Below are the code and all the weights of a small trained network. Each question names an input and a class and asks about switching units off, where a switched-off unit gives its printed mean instead of its output.

import numpy as np


def w(rows, s, z=0):
    codes = np.array(rows[::2]) - 128.0
    scale = np.full(codes.shape[1], s)
    scale[-1] = z or s
    return codes * scale


def norm(h):
    return h / np.sqrt((h * h).mean(-1, keepdims=True) + 1e-5)


def f(y):
    return np.maximum(y, 0)


def log_softmax(a):
    a = a - a.max(-1, keepdims=True)
    return a - np.log(np.exp(a).sum(-1, keepdims=True))


def net(x, mask):
    res = np.array(x, float).reshape(1, 3) / 4 @ E
    u = 0
    for l in range(2):
        y = f(norm(res) @ A[l][:, :-1].T + A[l][:, -1])
        res = res + np.where(mask[u : u + 8], y, B[l][:, -1]) @ B[l][:, :-1]
        u += 8
    return log_softmax(norm(res)[-1] @ U[:, :-1].T + U[:, -1])


A, B = {}, {}
E = w([
[164,156,5,120,33,77],'x0',
[166,208,156,148,144,111],'x1',
[216,139,146,165,116,178],'x2',
],0.011)
A[0] = w([
[168,139,24,92,109,160,137],'L0N0',
[115,102,62,123,66,150,60],'L0N1',
[22,159,129,102,152,66,74],'L0N2',
[102,146,145,123,193,103,119],'L0N3',
[136,115,119,159,184,44,59],'L0N4',
[2,128,134,61,180,68,182],'L0N5',
[146,223,134,122,196,144,67],'L0N6',
[117,118,109,141,103,214,254],'L0N7',
],0.0099,0.0028)
B[0] = w([
[173,138,140,121,146,64,210],'L0N0',
[173,190,134,129,126,34,188],'L0N1',
[87,150,182,35,149,184,207],'L0N2',
[191,171,185,48,19,161,173],'L0N3',
[28,112,158,99,124,78,143],'L0N4',
[65,149,212,1,109,233,254],'L0N5',
[190,187,197,159,122,177,174],'L0N6',
[122,89,165,199,199,109,184],'L0N7',
],0.008,0.0085)
A[1] = w([
[136,206,195,70,197,122,92],'L1N0',
[99,184,32,166,196,197,3],'L1N1',
[70,50,139,98,170,187,192],'L1N2',
[111,149,2,115,29,110,153],'L1N3',
[119,130,172,157,168,165,59],'L1N4',
[159,37,131,189,139,93,86],'L1N5',
[109,13,177,151,114,222,158],'L1N6',
[39,192,131,121,125,137,26],'L1N7',
],0.0084,0.0051)
B[1] = w([
[228,160,113,123,71,184,250],'L1N0',
[160,200,195,56,115,123,128],'L1N1',
[3,113,153,91,133,144,254],'L1N2',
[87,140,57,30,143,41,205],'L1N3',
[124,112,125,65,61,30,171],'L1N4',
[98,91,213,151,221,126,162],'L1N5',
[43,65,57,195,160,13,247],'L1N6',
[61,195,214,60,150,215,161],'L1N7',
],0.0079,0.0062)
U = w([
[172,171,61,106,79,35,159],'0',
[253,190,215,234,174,161,173],'1',
[30,162,208,41,122,192,252],'2',
[39,31,172,223,210,155,111],'3',
[111,110,43,182,122,254,3],'4',
],0.0092,0.0051)

Each question gives the input, the list of numbers given to net, and the class t.
The units are the neurons (one row each of A and B). Each row of codes is followed by its name. A weight is (code - 128) times the scale printed after its matrix; where a second scale follows, it is the last column's (A, B and U).
mask holds one flag per neuron, layer by layer. A switched-off neuron (its flag False) gives its mean, the last column of its row in B, instead of its output. The means were averaged over made-up inputs and are rounded, as every weight is.
A unit's drop is (log p(t) with every unit on - log p(t) with that unit switched off) / (log p(t) with every unit on - log p(t) with every unit switched off).
The circuit of an input: a set's keep is (log p(t) with only the set's units on - log p(t) with every unit switched off) / (log p(t) with every unit on - log p(t) with every unit switched off). Starting from the 12 units with the biggest drops (on a tie, the unit counted first), units are removed one at a time, each time the one whose removal leaves the highest keep (on an exact tie, the one counted first), for as long as the keep stays at least 0.8.
units of the circuit, in order: the units of the circuit, biggest drop first
most important unit: the unit with the biggest drop
top k neurons: the k neurons with the biggest drops, biggest first
k most important neurons of layer l: the k neurons of layer l with the biggest drops, biggest first
drop when u is switched off: that unit's drop, to one decimal
input [-8,-6,4], class 3: most important unit	L1N6
input [-8,-2,6], class 3: top 2 neurons	L1N6; L0N5
input [-6,-5,2], class 3: units of the circuit, in order	L1N6; L0N2
input [-6,-4,3], class 3: units of the circuit, in order	L1N6; L0N5
input [1,-8,8], class 1: units of the circuit, in order	L0N5; L1N3
input [-8,4,3], class 1: units of the circuit, in order	L0N5; L1N0
input [-5,-7,0], class 3: top 3 neurons	L1N6; L0N2; L0N7
input [-8,-3,4], class 3: units of the circuit, in order	L1N6; L0N5
input [-6,4,1], class 1: units of the circuit, in order	L0N5; L0N2; L1N0
input [2,3,-1], class 0: top 3 neurons	L0N5; L0N7; L0N2
input [-4,-1,7], class 3: 2 most important neurons of layer 0	L0N1; L0N0
input [-1,3,-1], class 1: 2 most important neurons of layer 0	L0N6; L0N3
input [4,5,-3], class 0: 2 most important neurons of layer 0	L0N5; L0N0
input [4,-6,6], class 0: units of the circuit, in order	L0N1
input [-5,4,4], class 1: drop when L0N5 is switched off	0.2
input [-2,-6,3], class 3: drop when L1N5 is switched off	0.0
input [-3,7,0], class 1: drop when L0N5 is switched off	0.1
